Below are the code and all the weights of a small trained network. Each question names an input and a class and asks about switching units off, where a switched-off unit gives its printed mean instead of its output.

import numpy as np


def w(rows, s, z=0):
    codes = np.array(rows[::2]) - 128.0
    scale = np.full(codes.shape[1], s)
    scale[-1] = z or s
    return codes * scale


def f(y):
    return y / 2 * (1 + np.tanh(0.7978845608 * (y + 0.044715 * y**3)))


def log_softmax(a):
    a = a - a.max(-1, keepdims=True)
    return a - np.log(np.exp(a).sum(-1, keepdims=True))


def net(x, mask):
    res = np.array(x, float).reshape(1, 4) / 4 @ E
    y = f(res @ A[0][:, :-1].T + A[0][:, -1])
    res = res + np.where(mask, y, B[0][:, -1]) @ B[0][:, :-1]
    return log_softmax(res[-1] @ U[:, :-1].T + U[:, -1])


A, B = {}, {}
E = w([
[95,119,47,197,91,194],'x0',
[4,122,167,56,176,117],'x1',
[56,152,94,153,43,119],'x2',
[125,188,114,195,232,39],'x3',
],0.011)
A[0] = w([
[163,70,134,95,84,192,231],'neuron 1',
[141,118,186,54,241,84,229],'neuron 2',
[92,90,73,136,62,207,173],'neuron 3',
[144,86,172,124,192,102,140],'neuron 4',
[67,125,191,63,111,46,160],'neuron 5',
[104,132,68,192,151,134,81],'neuron 6',
[103,144,167,107,220,84,69],'neuron 7',
[92,61,119,126,91,213,75],'neuron 8',
[232,96,126,152,115,116,140],'neuron 9',
[76,157,130,81,36,69,77],'neuron 10',
[252,142,110,184,121,152,163],'neuron 11',
[157,121,88,188,129,131,227],'neuron 12',
[90,80,106,113,93,132,84],'neuron 13',
[103,68,137,35,80,180,193],'neuron 14',
[123,69,177,66,92,238,141],'neuron 15',
[77,161,117,180,139,96,107],'neuron 16',
[72,158,161,103,39,153,114],'neuron 17',
[62,167,68,130,131,158,253],'neuron 18',
[101,136,107,167,198,68,201],'neuron 19',
[132,155,148,157,205,89,104],'neuron 20',
[120,83,151,102,110,171,100],'neuron 21',
[139,114,143,126,139,127,62],'neuron 22',
[86,80,110,123,84,230,58],'neuron 23',
[111,98,96,92,144,166,72],'neuron 24',
],0.012,0.0055)
B[0] = w([
[211,156,154,161,190,139,235],'neuron 1',
[148,92,71,1,216,144,251],'neuron 2',
[113,216,206,205,131,189,240],'neuron 3',
[143,136,59,59,151,117,180],'neuron 4',
[95,85,189,86,178,37,210],'neuron 5',
[93,88,32,152,41,169,176],'neuron 6',
[95,186,59,44,210,171,194],'neuron 7',
[157,153,180,175,162,206,202],'neuron 8',
[191,226,132,84,74,75,213],'neuron 9',
[79,140,208,150,109,55,180],'neuron 10',
[171,195,138,117,45,52,251],'neuron 11',
[118,189,67,157,25,127,207],'neuron 12',
[111,128,208,114,141,148,160],'neuron 13',
[163,70,205,194,203,145,242],'neuron 14',
[185,54,136,186,214,161,243],'neuron 15',
[59,77,64,138,100,145,171],'neuron 16',
[95,100,242,190,148,75,198],'neuron 17',
[56,91,175,164,84,163,204],'neuron 18',
[45,179,58,37,133,217,206],'neuron 19',
[107,220,70,73,115,150,187],'neuron 20',
[167,76,171,156,185,167,171],'neuron 21',
[148,124,96,110,140,129,124],'neuron 22',
[148,160,196,186,149,195,209],'neuron 23',
[128,170,136,114,171,175,145],'neuron 24',
],0.008,0.014)
U = w([
[34,141,60,169,50,179,27],'0',
[50,160,70,42,180,169,194],'1',
[230,192,99,124,52,87,183],'2',
[143,128,164,182,160,210,162],'3',
[212,73,112,89,202,136,2],'4',
[10,100,169,123,135,58,154],'5',
],0.011,0.0035)

Each question gives the input, the list of numbers given to net, and the class t.
The units are the neurons (one row each of A and B). Each row of codes is followed by its name. A weight is (code - 128) times the scale printed after its matrix; where a second scale follows, it is the last column's (A, B and U).
mask holds one flag per neuron, in row order. A switched-off neuron (its flag False) gives its mean, the last column of its row in B, instead of its output. The means were averaged over made-up inputs and are rounded, as every weight is.
A unit's drop is (log p(t) with every unit on - log p(t) with that unit switched off) / (log p(t) with every unit on - log p(t) with every unit switched off).
most important unit: the unit with the biggest drop
k most important neurons: the k neurons with the biggest drops, biggest first
drop of u: that unit's drop, to one decimal
input [5,7,2,2], class 5: 2 most important neurons : (neuron 12; neuron 5)
input [4,-8,0,-6], class 2: 2 most important neurons : (neuron 11; neuron 9)
input [4,-8,-3,-5], class 2: most important unit : neuron 11
input [-7,-3,0,-8], class 4: 3 most important neurons : (neuron 18; neuron 3; neuron 15)
input [8,-8,1,-4], class 2: 2 most important neurons : (neuron 11; neuron 9)
input [-8,0,8,-6], class 5: 3 most important neurons : (neuron 10; neuron 5; neuron 17)
input [-1,3,-4,-6], class 4: 4 most important neurons : (neuron 18; neuron 2; neuron 15; neuron 12)
input [0,-6,-4,8], class 2: 2 most important neurons : (neuron 11; neuron 9)
input [-5,-5,-5,8], class 1: drop of neuron 9 : 0.0
input [4,3,1,5], class 0: drop of neuron 18 : 0.1
input [-8,-8,-2,-6], class 2: drop of neuron 9 : 0.1
